Here is a tiny trained network, its code and every weight. The questions are about switching its units off for an input and a class, where a switched-off unit gives its printed mean instead of its output.

import numpy as np


def w(rows, s, z=0):
    codes = np.array(rows[::2]) - 128.0
    scale = np.full(codes.shape[1], s)
    scale[-1] = z or s
    return codes * scale


def f(y):
    return np.maximum(y, 0)


def log_softmax(a):
    a = a - a.max(-1, keepdims=True)
    return a - np.log(np.exp(a).sum(-1, keepdims=True))


def net(x, mask):
    res = np.array(x, float).reshape(1, 6) / 4 @ E
    y = f(res @ A[0][:, :-1].T + A[0][:, -1])
    res = res + np.where(mask, y, B[0][:, -1]) @ B[0][:, :-1]
    return log_softmax(res[-1] @ U[:, :-1].T + U[:, -1])


A, B = {}, {}
E = w([
[183,212,196,99,106,166,217,129],'x0',
[92,149,69,250,132,74,114,154],'x1',
[34,85,96,82,77,41,172,173],'x2',
[126,57,138,85,143,140,183,217],'x3',
[153,80,99,120,92,196,97,54],'x4',
[37,206,150,195,99,134,42,174],'x5',
],0.012)
A[0] = w([
[141,86,129,74,110,93,148,98,115],'neuron 0',
[95,115,111,185,94,71,149,224,178],'neuron 1',
[124,111,110,174,129,87,148,112,2],'neuron 2',
[199,158,195,62,170,205,108,116,213],'neuron 3',
[121,204,49,214,111,124,115,93,133],'neuron 4',
[93,69,140,159,143,79,129,134,177],'neuron 5',
[105,159,142,171,115,89,175,158,95],'neuron 6',
[175,80,132,77,157,150,175,95,191],'neuron 7',
[184,210,144,154,89,144,125,95,169],'neuron 8',
[128,122,99,163,108,165,47,92,146],'neuron 9',
[130,82,92,229,108,187,89,112,190],'neuron 10',
[72,126,78,194,170,73,47,117,137],'neuron 11',
[155,59,99,96,93,136,158,73,159],'neuron 12',
[98,109,112,129,93,102,161,179,124],'neuron 13',
[96,110,62,93,118,68,154,102,198],'neuron 14',
[155,173,107,248,144,104,83,92,186],'neuron 15',
[43,118,112,173,102,70,165,184,147],'neuron 16',
[158,103,161,49,115,180,86,135,184],'neuron 17',
[81,163,205,65,56,140,55,80,125],'neuron 18',
[159,81,169,68,155,116,155,166,176],'neuron 19',
[112,155,105,177,113,134,83,112,38],'neuron 20',
[104,73,98,76,107,98,159,92,141],'neuron 21',
[176,133,166,128,139,172,177,97,67],'neuron 22',
],0.013,0.0077)
B[0] = w([
[169,164,111,62,93,61,154,102,188],'neuron 0',
[64,183,88,229,88,124,158,196,237],'neuron 1',
[117,144,168,157,143,154,84,90,150],'neuron 2',
[134,150,139,38,153,207,118,166,249],'neuron 3',
[150,200,178,222,181,96,152,55,228],'neuron 4',
[115,105,73,176,158,115,136,170,200],'neuron 5',
[155,189,143,141,41,119,165,150,177],'neuron 6',
[181,55,129,71,112,89,152,169,229],'neuron 7',
[142,212,202,108,87,179,166,73,210],'neuron 8',
[90,100,108,153,151,145,107,89,211],'neuron 9',
[156,50,85,224,131,214,89,92,225],'neuron 10',
[64,97,81,230,205,77,66,107,254],'neuron 11',
[159,59,139,97,80,65,130,90,214],'neuron 12',
[100,169,154,114,87,155,190,180,192],'neuron 13',
[135,102,119,123,85,5,151,80,216],'neuron 14',
[219,178,205,254,196,66,71,37,247],'neuron 15',
[88,160,88,242,83,100,187,232,241],'neuron 16',
[79,117,105,41,73,209,105,161,210],'neuron 17',
[27,195,143,90,102,154,85,97,197],'neuron 18',
[164,142,83,47,135,133,138,186,217],'neuron 19',
[167,166,119,185,165,122,72,149,178],'neuron 20',
[126,108,109,84,101,35,155,87,205],'neuron 21',
[211,129,153,102,149,194,137,88,186],'neuron 22',
],0.0097,0.02)
U = w([
[29,182,140,77,77,152,54,96,255],'0',
[212,234,198,202,177,111,154,33,10],'1',
[146,52,65,87,67,2,187,64,228],'2',
[208,136,144,40,172,152,198,195,142],'3',
[191,38,96,98,107,209,143,91,51],'4',
[95,72,46,234,223,79,47,93,99],'5',
[64,161,50,204,76,78,220,229,91],'6',
],0.011,0.0078)

Each question gives the input, the list of numbers given to net, and the class t.
The units are the neurons (one row each of A and B). Each row of codes is followed by its name. A weight is (code - 128) times the scale printed after its matrix; where a second scale follows, it is the last column's (A, B and U).
mask holds one flag per neuron, in row order. A switched-off neuron (its flag False) gives its mean, the last column of its row in B, instead of its output. The means were averaged over made-up inputs and are rounded, as every weight is.
A unit's drop is (log p(t) with every unit on - log p(t) with that unit switched off) / (log p(t) with every unit on - log p(t) with every unit switched off).
The circuit of an input: a set's keep is (log p(t) with only the set's units on - log p(t) with every unit switched off) / (log p(t) with every unit on - log p(t) with every unit switched off). Starting from the 12 units with the biggest drops (on a tie, the unit counted first), units are removed one at a time, each time the one whose removal leaves the highest keep (on an exact tie, the one counted first), for as long as the keep stays at least 0.8.
units of the circuit, in order: the units of the circuit, biggest drop first
most important unit: the unit with the biggest drop
top k neurons: the k neurons with the biggest drops, biggest first
drop of u: that unit's drop, to one decimal
input [4,-4,6,-3,3,7], class 0: most important unit -> neuron 18
input [0,8,3,-6,-6,4], class 5: top 4 neurons -> [neuron 11; neuron 15; neuron 16; neuron 1]
input [-1,-1,8,-5,-7,-7], class 2: top 3 neurons -> [neuron 14; neuron 21; neuron 0]
input [-4,-7,8,8,-5,-3], class 2: top 3 neurons -> [neuron 21; neuron 14; neuron 0]
input [-3,-5,-8,1,-8,4], class 0: units of the circuit, in order -> [neuron 4; neuron 3]
input [-1,-1,6,-7,-2,-2], class 2: top 2 neurons -> [neuron 14; neuron 1]
input [6,-8,-7,-2,3,4], class 0: top 2 neurons -> [neuron 18; neuron 17]
input [-5,-1,3,3,7,2], class 2: top 2 neurons -> [neuron 15; neuron 21]
input [0,-6,0,1,3,-8], class 3: top 4 neurons -> [neuron 3; neuron 19; neuron 22; neuron 11]
input [0,-2,2,-6,-7,-1], class 6: top 3 neurons -> [neuron 15; neuron 4; neuron 22]
input [-6,3,2,-5,1,-8], class 2: top 3 neurons -> [neuron 14; neuron 12; neuron 21]
input [0,7,-8,6,-5,4], class 1: top 2 neurons -> [neuron 15; neuron 4]
input [7,-8,4,-6,8,-1], class 0: top 3 neurons -> [neuron 18; neuron 17; neuron 8]
input [-3,-4,-6,6,-5,8], class 0: most important unit -> neuron 16
input [-2,1,4,-1,8,-1], class 2: drop of neuron 7 -> 0.0
input [-4,6,3,-6,-7,1], class 5: drop of neuron 15 -> 1.4
input [5,1,4,-7,-6,7], class 1: drop of neuron 4 -> 0.6
